Below is a small trained network, with its code and all its weights. Each question gives an input and a class and asks what happens when units are switched off, that is, made to give their printed mean instead of their output.

import numpy as np


def w(rows, s, z=0):
    codes = np.array(rows[::2]) - 128.0
    scale = np.full(codes.shape[1], s)
    scale[-1] = z or s
    return codes * scale


def f(y):
    return np.maximum(y, 0)


def log_softmax(a):
    a = a - a.max(-1, keepdims=True)
    return a - np.log(np.exp(a).sum(-1, keepdims=True))


def net(x, mask):
    res = np.array(x, float).reshape(1, 5) / 4 @ E
    y = f(res @ A[0][:, :-1].T + A[0][:, -1])
    res = res + np.where(mask, y, B[0][:, -1]) @ B[0][:, :-1]
    return log_softmax(res[-1] @ U[:, :-1].T + U[:, -1])


A, B = {}, {}
E = w([
[88,195,161,86,168,117,174,215,189,164,84],'x0',
[79,186,109,27,110,51,74,71,147,42,185],'x1',
[159,144,120,113,128,122,115,144,118,102,101],'x2',
[202,158,186,107,90,96,155,30,205,165,99],'x3',
[104,214,122,120,69,90,192,107,9,170,91],'x4',
],0.012)
A[0] = w([
[157,82,123,122,178,162,58,122,196,116,162,7],'n1',
[79,143,184,106,186,80,191,220,188,148,71,69],'n2',
[161,131,161,199,155,201,156,179,117,163,88,216],'n3',
[147,86,146,155,171,196,92,175,203,66,163,12],'n4',
[43,191,118,5,106,68,38,79,136,47,206,234],'n5',
[198,161,219,142,86,94,175,34,206,143,59,71],'n6',
[160,49,111,156,150,140,97,138,169,96,186,27],'n7',
[50,136,65,156,179,161,101,217,66,69,147,107],'n8',
[161,107,134,194,142,149,110,99,90,147,125,97],'n9',
[116,187,162,118,102,108,215,103,38,158,126,53],'n10',
[191,63,26,178,61,162,125,59,98,103,124,4],'n11',
[220,125,197,89,126,123,192,46,146,155,123,170],'n12',
[192,106,158,254,154,138,163,175,106,187,90,179],'n13',
[85,92,40,172,168,129,137,231,40,99,179,163],'n14',
[89,199,123,85,176,189,165,189,172,164,81,64],'n15',
[231,127,134,190,108,143,124,29,110,105,167,68],'n16',
[203,106,158,210,172,189,169,189,109,181,34,154],'n17',
[145,185,90,171,94,117,113,92,44,154,142,42],'n18',
[124,198,105,136,27,109,198,100,23,179,108,40],'n19',
[48,193,146,64,133,103,121,130,166,90,133,142],'n20',
[221,114,165,112,143,156,94,98,233,127,140,47],'n21',
[132,94,110,153,136,117,85,43,66,72,176,97],'n22',
[91,168,183,28,156,133,176,216,172,169,129,38],'n23',
[174,30,114,150,76,132,82,133,41,121,166,30],'n24',
[123,145,162,112,168,80,193,162,173,131,74,49],'n25',
],0.0099,0.0023)
B[0] = w([
[197,148,80,153,132,101,105,179,90,50,178,189],'n1',
[61,120,154,100,119,189,199,175,26,82,122,202],'n2',
[172,104,137,53,84,97,122,51,196,165,166,195],'n3',
[165,144,42,168,164,91,142,187,65,83,189,201],'n4',
[177,58,171,62,90,52,101,63,220,192,138,252],'n5',
[51,223,135,225,191,171,85,136,221,192,78,209],'n6',
[178,122,80,192,145,138,129,160,87,97,169,180],'n7',
[78,199,107,186,184,120,2,123,163,209,62,205],'n8',
[152,64,140,74,65,155,112,99,140,132,90,156],'n9',
[189,131,45,190,186,107,134,147,108,95,207,187],'n10',
[103,124,190,78,129,208,207,146,57,78,136,175],'n11',
[52,197,144,175,174,152,82,133,185,203,67,191],'n12',
[189,55,124,63,77,84,99,88,221,158,169,202],'n13',
[86,231,169,204,203,126,88,147,184,223,28,206],'n14',
[93,72,188,104,143,174,214,153,50,60,94,189],'n15',
[58,148,189,92,91,187,125,119,46,163,68,179],'n16',
[189,48,190,118,102,58,120,80,222,156,127,215],'n17',
[149,91,107,166,170,146,156,150,81,71,170,169],'n18',
[221,141,42,177,188,105,129,213,97,46,218,205],'n19',
[181,55,159,77,110,74,148,75,140,175,147,190],'n20',
[137,171,60,196,198,87,139,152,103,89,172,195],'n21',
[111,75,183,75,56,202,211,99,66,140,77,179],'n22',
[105,76,185,94,98,195,195,138,49,87,87,195],'n23',
[73,125,190,108,74,188,151,134,66,118,97,171],'n24',
[78,106,178,114,121,169,128,131,69,94,84,171],'n25',
],0.0093,0.025)
U = w([
[185,35,157,59,60,37,96,31,218,175,184,209],'0',
[8,221,124,233,198,138,36,137,190,208,60,133],'1',
[48,67,187,88,69,212,188,136,26,73,104,143],'2',
[210,111,1,218,198,72,112,188,84,34,255,3],'3',
],0.01,0.0039)

Each question gives the input, the list of numbers given to net, and the class t.
The units are the neurons (one row each of A and B). Each row of codes is followed by its name. A weight is (code - 128) times the scale printed after its matrix; where a second scale follows, it is the last column's (A, B and U).
mask holds one flag per neuron, in row order. A switched-off neuron (its flag False) gives its mean, the last column of its row in B, instead of its output. The means were averaged over made-up inputs and are rounded, as every weight is.
A unit's drop is (log p(t) with every unit on - log p(t) with that unit switched off) / (log p(t) with every unit on - log p(t) with every unit switched off).
unit that matters most: the unit with the biggest drop
k most important neurons: the k neurons with the biggest drops, biggest first
drop when u is switched off: that unit's drop, to one decimal
input [-5,6,-1,7,-6], class 1: unit that matters most : n6
input [8,3,0,-7,0], class 2: 4 most important neurons : n23, n15, n2, n6
input [6,-6,4,6,4], class 0: 3 most important neurons : n17, n13, n3
input [0,-2,8,-8,8], class 1: 2 most important neurons : n14, n8
input [8,3,5,7,7], class 2: 2 most important neurons : n23, n2
input [8,-7,-5,6,6], class 2: 3 most important neurons : n2, n15, n5
input [3,7,-7,-8,-3], class 1: 2 most important neurons : n8, n14
input [-7,1,-6,7,-6], class 1: 3 most important neurons : n6, n12, n21
input [-2,-3,2,1,-4], class 3: 2 most important neurons : n5, n4
input [7,-8,7,-3,4], class 0: 2 most important neurons : n17, n13
input [1,-2,8,-4,5], class 3: 2 most important neurons : n19, n6
input [-2,-8,0,-7,1], class 0: 2 most important neurons : n13, n17
input [-3,2,8,6,-7], class 3: 4 most important neurons : n1, n21, n14, n8
input [-3,1,-1,-1,5], class 3: most important neuron : n19
input [6,-8,7,-5,-7], class 0: 2 most important neurons : n17, n3
input [3,-6,-6,-4,-8], class 3: 2 most important neurons : n4, n5
input [-1,6,-6,-5,2], class 0: drop when n5 is switched off : 6.2
input [3,-8,8,-8,4], class 0: drop when n17 is switched off : 1.7
input [-4,2,1,8,3], class 1: drop when n6 is switched off : 0.0
input [0,-1,-5,-6,8], class 3: drop when n19 is switched off : 3.9
input [-1,-1,2,-3,5], class 3: unit that matters most : n19
